[139  91 140 143]  Zov
[139 131 139 143]  fuge
[161 161 175 161]  Nad
[160 142  87 161]  bedat
count bedat: [159]
0
count bedat: [141]
0
asked: [139  91 139 145]
Zov
count fuge: [144]
0
count Nad: [161]
3
count Zov: [140]
1

[143 167 135 118] : Setor
[142 168 138 117] : poz
[143 166 166 143] : ziv
[142 162 132 120] : bedu
[131 121 131 121] : Buzu
[142 165 133 120] : Suk
asked: [142 165 133 119]
Suk
asked: [143 161 132 120]
bedu
count ziv: [166]
2
count Buzu: [121]
2

[152 143 100 126 136 162  94] : tabuk
[128 101 106 104 109  86 137] : gidu
[148 133  94 118  83 144  83] : nini
[132  95  98 103 111  92 113] : Fov
[155 148 108 134 142 173 113] : Ziz
asked: [153 143  98 124 137 162  94]
tabuk
count nini: [94]
1

[134 124 148 151 126 148 125 135 139] -> Pil
[128 128 145 130 130 118 130 130 128] -> numak
[127 119 116 118 122 135 168 132 141] -> Rap
[119 119 117 119 119 117 117 123 134] -> sobo
asked: [126 120 114 118 122 135 168 131 143]
Rap
count numak: [129]
0
count sobo: [119]
4
asked: [119 119 117 119 120 117 116 123 134]
sobo
count numak: [127]
0
count sobo: [117]
3
count numak: [130]
4

[121 136 113 137] -> tes
[175 128 161 175] -> Fom
[135 168 176 174] -> kaz
[165 147 171 154] -> Karud
[128 162 128 168] -> bol
count Fom: [176]
0
asked: [121 137 114 136]
tes
count bol: [128]
2

[149 117 149 131 175 157 149 149] : madi
[124 122 139 128 136 134 132 124] : viraz
[118 131 127 133 111 125 128 138] : diba
[127 119 138 124 140 136 119 119] : mudez
[127 121 138 124 140 136 133 122] : Nid
[115 131 122 129 107 116 118 139] : fik
[123 128 111 120 100 102 119 138] : rera
count madi: [149]
4
asked: [127 121 138 124 140 136 133 122]
Nid
asked: [124 121 138 129 137 136 134 125]
viraz
asked: [114 127 119 128 106 117 117 137]
fik
count mudez: [118]
0

[142 115 130 137 105 128 122 127 140 140 136 111 171 131 126 111 117 147
 130 137  93 138 119 100 134 139  98 139 118 147 123 140 120 160 124 156
 130 128 109] = lor
[125 133 129 122 133 130 140 148 144 102 114 123 119 122 143 128 118  93
 120 132 152 135  93 140 109 115 135 117  99 120 119 126 140 121 126 132
 131 138 132] = gud
[120 109 128  99 144 113 141 125 126 108 121 160 115 112 111 136 114 149
 134 122 115 138 118 129 107 133 133 124 112 129 131 137 124 131 119  99
 172 133 131] = tesom
[114 144 121 137 103 122 133 129 120 130 135 106 129 135 122 119 148 113
 111 136 134 120 136 112 131 131 163 131 155 113 150 133 111 114 154 143
 135 129 129] = Fupo
[125 131 116 105 112 112 109 105 110 131 135 115 111 123 115 128 143 126
 123 127 119 112 145 124 144 132 156 146 169 120 112 115 112 113 105 126
 124 122 135] = muteb
asked: [125 132 115 106 111 112 110 105 111 129 137 116 112 125 115 128 145 129
 121 126 119 110 148 125 146 132 158 146 169 118 112 114 111 114 106 126
 122 121 135]
muteb
asked: [125 134 130 122 133 131 140 149 144 102 115 124 119 121 145 129 118  94
 121 132 151 134  93 141 108 115 134 116  99 118 120 126 141 123 127 131
 131 137 132]
gud
count gud: [140]
3
count lor: [93]
1
count muteb: [112]
5

[159 108 147 159 159 112] = Duzus
[121 115 163 103 164 109] = Fosu
[115 110 171 104 154 118] = Bove
[111 109 162 107 140 119] = goki
asked: [111 109 162 107 140 121]
goki
count Duzus: [159]
3

[142 123 154 115 109 113 139 119 140 130 111 120 125 133 116  98 123 174
 130 126 140 113 153 127 133 111 134 145 109 153 108 126 133 124 124 120
 129 127 132 133 121 133] : goti
[122 128  97 113 135 147 126 129 141 126 125 137 115 120 144 140 132 113
 123 100 101 132 129 130 136 140 144 130 121 137 125 124  98 133 137 148
 141 132  90 119 118 156] : lesil
[120 129 107 132 152 149 118 150 141 128 151 122 128 126 133 124 133 106
 114 119 136 121 131 106 111 129 147 113 114 125 115 100 119 104 132 119
 131 161 102 136 127 122] : tofa
[114 155 133 105 124 109 133 142 121 133 150 124 153 140 121 131 115 103
 115 137 118 119  99 136 120 128 135 106 140 110 149 154 120 123 121 119
 130 129 146 128 141 106] : Gofol
[118 148 127 121 127 136 126 137 114 146 109  97 134 144 120 108 101 123
 135 118 121 149 152 129 115 137 125 150 119 149 118 130 126 122 135 141
 104  96 141 117 121 119] : kuv
[136 115 144  97 113 143 152 133 153 134 135 131 135 125 108 116 144 130
 125 120 150 100 113 142 123 135 136 136 150 118 106 139 110 148 146 138
 108 136 131 116 123 132] : bog
[124  99 123 153 143 116 132  97 137 113 138 143 144 145 132 117 147 127
 113 123 133 121 148 114 127 121 116 109 124 143 129 134 123 112 127 123
 131 124  98 106 126 159] : zas
[120 147 158  97 100 136 140 153 110 139 119 126 127 125 120 139 128 124
 118 120 120 133 105 145 137 130 127 127 137 113 135 132 137 156 122 152
 123 128 145 155 119 114] : nel
[116 134 151 125 134  95 135 117 127 127 116 126 117 135 109 117 134 160
 122 111 101 126 122 123 146 121 127 125 117 129 124 135 134 111 111 131
 163 143 113 134 125 162] : Donan
[140 135 130 108 113 150 140 150 122 146 129 105  93 116 109 131 119 149
 142 123 140 124 111 127 124 153 139 143 148 133 120 116 114 137 130 140
 105 142 139 129 125 113] : mar
asked: [114 156 133 106 124 110 132 143 121 134 152 124 153 140 121 130 115 102
 116 138 118 117 100 136 123 126 135 108 141 110 149 154 119 122 121 120
 129 129 146 127 141 107]
Gofol
count bog: [147]
0
asked: [140 137 129 108 113 150 139 151 123 146 130 105  94 116 110 131 118 148
 143 123 141 123 111 126 124 155 139 142 148 132 120 115 113 138 130 140
 105 142 141 130 125 112]
mar

[102 130 133 132] : Vegig
[156 107 113 176] : pefi
[146 153 153 153] : zur
[126 148  98 149] : Vizi
[147 105 134 137] : ven
[104 160 102 134] : Zite
[104 137 130 127] : zir
[135 104 152  91] : kezi
[136 133 118 144] : petog
count zur: [153]
3
asked: [147 104 135 136]
ven
asked: [134 132 116 144]
petog

[143 167  88 154 111 113 110 114] : mig
[101 150  99 112 113 100 111 118] : vig
[143  96 118 169  96 175 128 115] : desiz
[133 101 132  94 173  85 147 170] : bebud
[159 155 120 115  86 122 120 154] : gipak
[160 101 132  94 173  85 147 170] : rasul
[124 168 172 120  80 176 133  93] : Tas
[ 80 160 141  92 155  80  80  80] : vudat
[120 118 102 111 134 111 108 107] : bam
[171 123 129 123 134 118 112 150] : pud
[143  96 118 169  96 175 128 144] : buna
[128 152 126 121  97 101 120 169] : neba
asked: [119 118 101 111 133 112 109 107]
bam
count vudat: [80]
4
asked: [159 154 120 115  86 122 120 154]
gipak
asked: [101 151  99 111 112 101 111 117]
vig
count bam: [102]
1

[130 126 117 137 128 120 117 140 121 129 118 130 135 138 121 135 134 126
 139 134 138 116 137 119 128 129 137 121 130 130 122 116 142 134 124 113
 120 133 120 142 126 136 134 133 145 120 125 134 131 131 129 127 128 131] : mabes
[128 127 126 131 127 125 126 131 126 128 124 130 131 133 125 131 130 128
 132 130 131 123 132 127 128 129 129 129 128 130 128 126 134 129 128 122
 126 131 127 130 126 129 129 130 135 128 129 130 129 131 128 126 128 129] : dunor
[135 117 104 147 126 110  99 153 114 128  96 129 146 150 111 142 137 121
 156 146 150 106 147 113 121 127 149 110 131 134 116 107 156 138 114  91
 114 147 108 161 121 143 139 134 168 107 126 140 133 135 131 130 130 140] : Nani
[129 125 117 136 127 120 114 136 122 130 117 129 137 135 122 136 131 124
 140 134 138 117 133 123 127 129 135 119 128 128 122 119 141 132 122 113
 121 136 120 142 124 136 134 130 141 119 127 132 129 132 129 128 131 135] : gemu
asked: [128 127 126 131 127 124 126 131 126 128 124 130 131 133 124 131 131 128
 132 130 131 123 131 127 128 129 130 128 128 130 129 126 134 129 127 122
 125 131 127 130 127 129 129 129 134 128 128 130 129 131 128 127 128 130]
dunor
asked: [130 126 117 137 128 120 117 140 121 129 118 130 135 138 121 135 134 126
 139 134 138 116 137 119 128 129 137 121 130 130 122 116 142 134 124 113
 120 133 120 142 126 136 134 133 145 120 125 134 131 131 129 127 128 131]
mabes
asked: [129 125 116 137 126 120 114 135 122 130 117 129 137 135 122 136 131 124
 141 134 137 117 133 123 127 130 136 119 128 128 122 119 142 133 122 113
 121 136 120 142 124 137 134 130 141 118 128 132 129 132 130 128 130 135]
gemu

[176 104 172 158 126 152 114 179 111 138 122 162 154] : Nalom
[176 104 172 158 126 152 114 179 111 135 122 162 154] : bodam
[167 136 167 129 131 107 113 159 153 132 151 140 135] : raz
[ 94 117  92 124 112 149 143  95 114 130 117 113 129] : gulo
[130 155 124 108 123 117 122 111 153 134 156 111 138] : kigus
[128 157 117 106 117 128 121 102 146 139 157 106 151] : Fir
[102 141 109 112 136 100 139 107 145 118 131 113  99] : vuzis
[110 124 129 133 136 129 142 122 123 124 116 129 114] : bifun
[160 117 153 149 125 159 121 156 114 142 128 149 160] : masi
[ 97 128  95 128 127 152 143  99 111 130 115 117 130] : Vumu
[102 144 109 111 136  99 139 105 148 118 134 111 101] : kavil
[154 139 143 126 117 145 114 135 133 143 149 129 162] : ruda
count gulo: [113]
1
count Fir: [127]
0
asked: [176 104 172 158 126 152 114 179 111 135 122 162 154]
bodam

[141 141 129 137 151 155 141 141] : Gir
[146 138 136 136 146 160 146 166] : Kon
[122 137 130 138 148 159 126 160] : Tava
[145 157 119 128 136 147 148 138] : roroz
[123 136 130 138 144 146 127 170] : siv
[122 136 130 137 146 153 126 164] : gipa
[122 138 145 136 146 160 126 166] : sazul
asked: [147 157 119 127 135 147 145 138]
roroz
asked: [121 137 130 139 148 160 126 160]
Tava
count Gir: [142]
0
asked: [123 135 130 136 147 154 127 164]
gipa
count Kon: [146]
3

[123 115 130 134] -> pazo
[111 114 108 127] -> Nit
[122 118 116 121] -> Veza
[123 119 122 136] -> parum
[118 123 130 121] -> nivup
[121 125 120 117] -> mosu
[130 110 111 119] -> konuv
[177 156 125 153] -> bap
[149 123 126 131] -> vareg
[121 126 121 126] -> Kito
asked: [130 111 111 119]
konuv
count Kito: [125]
0
asked: [123 120 122 135]
parum
asked: [120 126 122 127]
Kito

[138 150 161  96] -> Belu
[116 129 101 101] -> vuzaz
[137 167 164 111] -> Vab
[150 168 129 132] -> gagar
[161 109 165  93] -> zoge
[155 109 111 154] -> gutu
[153 115 147 116] -> Korik
[146 121 113 120] -> bes
[ 99 118 112 155] -> Kam
[161 110 115 164] -> vem
count vuzaz: [117]
0
asked: [154 116 147 117]
Korik
asked: [116 131 101 102]
vuzaz
asked: [ 99 118 112 155]
Kam
asked: [138 150 161  96]
Belu

[135 107 134 126 128 134 119 134 138 131 128 128 131 146 128 128 127 130
  99 132 123 129 121 121 131 139 111 125 117 128 120 135] -> vese
[135 107 134 126 128 134 119 134 138 131 128 128 131 146 128 128 127 130
  99 132 123 129 121 121 131 139 111 125 134 129 117 133] -> veb
[114 138 122 126 130 120 138 120 122 130 125 126 126 112 127 126 129 126
 165 123 130 129 133 141 125 123 147 130 125 127 138 119] -> dunos
[116 112 120 118 118 120 118 125 126 137 118 123 128 134 129 121 128 128
 155 119 133 131 123 126 128 131 141 126 114 128 130 126] -> Fav
asked: [115 112 119 116 117 120 118 127 125 136 118 124 128 133 128 121 126 128
 155 119 132 131 122 125 128 130 140 127 115 129 129 126]
Fav
count Fav: [118]
4

[144 111 101 128 131 110 149 127 133 118 114 146 133 120 119 148 130]  Kogi
[123 132 144 134 149 131 137 139 111 108 130 135 134 123 125 105 126]  dagel
[116 117 126 121 160 115 116 121 121 115 134 126 127 121 145 116 115]  Beg
[147  97 120 156 120 145 116 110 137 120 123 126 145 120 114 137 119]  Bimuf
[153 145 123 150 125 132 108 137 125 132 143 137 120 151 113 149 119]  raveb
[103 140 130 132 143 134 134 136 123 117 116 135 136 135 119 105 128]  ririr
[113 123 118 139 133 140 118 133 135 136 139 127 101 150 113 144 142]  dadab
[123 144 103 117 125 140 119 125 135 128 143 156 129 146 117 119 105]  rorel
[132 133 112 145 138 113 136 115 125 105 142 126 116 122 128 139 144]  miv
[125 145 128 107 147 123 114 149 110 132 141 145 133 117 134 123 139]  fen
[128 126 102 125 127 128 110 139 140 138 128 125 134 132 125 154 136]  kud
asked: [144 111 101 128 131 110 149 126 133 118 115 146 133 120 119 148 131]
Kogi
count Beg: [121]
4
count Bimuf: [145]
2
asked: [124 144 103 117 125 139 119 125 135 129 143 156 129 147 118 119 105]
rorel
count kud: [125]
3
asked: [132 133 112 145 137 113 136 114 125 105 142 125 116 122 127 139 144]
miv

[132 159 128  97 124 120 117 140 130 151 126 124 115 151 146] -> loni
[136 106 153 152  97 109 152 106 112 103 100 105 160 110  99] -> Vivug
[118 125  83 135 127 124 159  87  84 121 127 124  92 142  97] -> Lus
[116 120 152 137 152 153 136 125 125 124 151 152 161 115 121] -> nenod
[102 102  91  92 162 158 153  97  96 163 157 160 128 102 128] -> voz
[114 145 142 106 169 160 119 137 126 145 159 165 162 130 139] -> Rut
[107 166  97 102 166 152 147 112  97 152 152 152 110 166 127] -> tik
[153 108 160 148  96 104  93 170 172 113 108  95 150  99 146] -> tavon
count tik: [152]
4
count nenod: [161]
1
asked: [114 145 142 105 168 160 119 137 127 146 160 164 161 129 140]
Rut
count Rut: [145]
2
count voz: [128]
2

[112 134 147 143 122 106 142 140 135 129 120 135 129] -> Paz
[123 136 121 135 133 148 136 123 148 121 107 136 145] -> ginup
[155 117 141 131 135 115  97  89 145 146 129 127 133] -> tozo
[112 127  94 141 130 105 120 127 147 117 130 104 101] -> mol
[130 116 119 134 120 100 143 138 122 148 148 131 122] -> tazu
[130 141 126 163 114 116 126 119 137 126 114 126 137] -> zoze
[116 108 126 106 141 125 114 109 134 122 132 132 113] -> Sefa
[139 138 128 125 130 114 129 132 128 134 123 121 104] -> kovi
[116 108 126 106 141 108 114 109 118 129 126 117 109] -> sabov
count zoze: [126]
4
asked: [130 116 120 133 120 101 143 139 123 149 149 131 125]
tazu
asked: [129 141 126 162 115 116 126 120 137 126 114 125 137]
zoze
asked: [111 127  95 140 131 105 120 126 147 116 131 102 102]
mol
count ginup: [135]
1
asked: [154 117 139 133 136 114  97  88 145 147 127 127 133]
tozo
count zoze: [130]
1

[114 127 136 121  84] -> piv
[103 150 129 108 153] -> devib
[104 118 120 155 141] -> Desil
[119 119 119 120 120] -> volem
asked: [119 120 119 119 120]
volem
count volem: [119]
3
asked: [114 127 135 123  85]
piv
asked: [103 116 120 155 141]
Desil

[124 163 118  93  97 160 113 129 118  93 134 137 125 103 148 101 117 112
 156 112 137 147 154 162  99 108 106 106 101 147 100 146 152 125 116  92
 106 154 129 106 116 105 130 121 112 111 118 153 119 117 102 113 113 149
 100 119 131] -> taf
[113 131 112 112  94 102 100 164 130 141  96 121 124  92  95 150 164 123
 118 105 111 102 106 131 151  93 162 124 138 138 130 115 103 105  96 115
 153 127 118 132  98 104 118 136 148 156 113 164  99 115 160 114 153 146
 141 139 125] -> nazev
[160 131  99 151 122 157 117 104 104 137  99 152 160 104  97 122 130 139
 109 134 160 103 116  96 120 158  92 138 127 129 104 109  96 118 109 108
 114 111 163 122 131 142 112 134 126 157 104 112 136 138 155 127 128 138
 126 150 116] -> Muko
[160 131  99 151 122 157 117 104  97 137  99 152 160 104  97 122 130 139
 109 134 160 103 116  96 120 158  92 138 127 129  96 122 100  97 103 128
 158 147 103 115 132 113 161 148 125 135 125 118 106 103 103 112 142 146
 138 124 148] -> Tup
count Tup: [102]
0
count Muko: [138]
3

[154 142 127 142 131 157 154 131]  kuri
[136 130 113 134 113 149 154 113]  mot
[152 140 119 129 130 166 153 109]  Vana
[155 143 126 126 147 169 143 111]  zutat
[129 130 118 129 138 138 142 112]  fum
[155 145 124 122 148 168 142 108]  lukes
count kuri: [142]
2
count kuri: [132]
0
count mot: [113]
3
count fum: [129]
2

[102 144 102 144 144 102] -> kago
[102 114 137  95 112 142] -> besaz
[163 145 122 163 122 114] -> Zuz
[ 87 107 102 142 132 127] -> vapaz
[ 87 107 102 142 125 127] -> tob
[ 87 107 102 115 124 129] -> Suvi
count Zuz: [114]
1
count Zuz: [163]
2
count kago: [144]
3

[130 126 137 124 120 127 130]  Ribo
[ 96 102 150 116 102 117 131]  Tuvus
[124 110 151  91 105 127 131]  Ranuf
[130 126 137  88 104 126 129]  dig
[112 115 161 116 108 124 121]  Biri
[101 117 166 128 104 116 117]  fezuv
[130 126 137 124 120 127 127]  Gidus
asked: [130 125 138  87 105 126 129]
dig
asked: [130 126 137 124 120 127 127]
Gidus

[131 131 126 132 127 132 132 130 131 164] : Dun
[133 130 126 129 128 137 168 163 134 132] : pepav
[163 137 131 129 127 127 127 130 127 126] : kemom
[128 137 174 154 131 127 124 127 128 125] : zuti
[163 158 140 128 127 127 128 129 126 125] : fodid
[127 127 169 169 127 128 169 127 169 125] : Guni
[128 137 174 154 131 127 124 170 145 131] : keba
[131 131 126 132 127 132 132 129 132 156] : naz
[127 127 157 169 140 128 124 127 130 125] : guz
[127 130 128 128 165 143 129 130 129 127] : Budop
asked: [128 128 169 171 127 128 168 126 166 126]
Guni
count Dun: [132]
3
count Guni: [127]
4

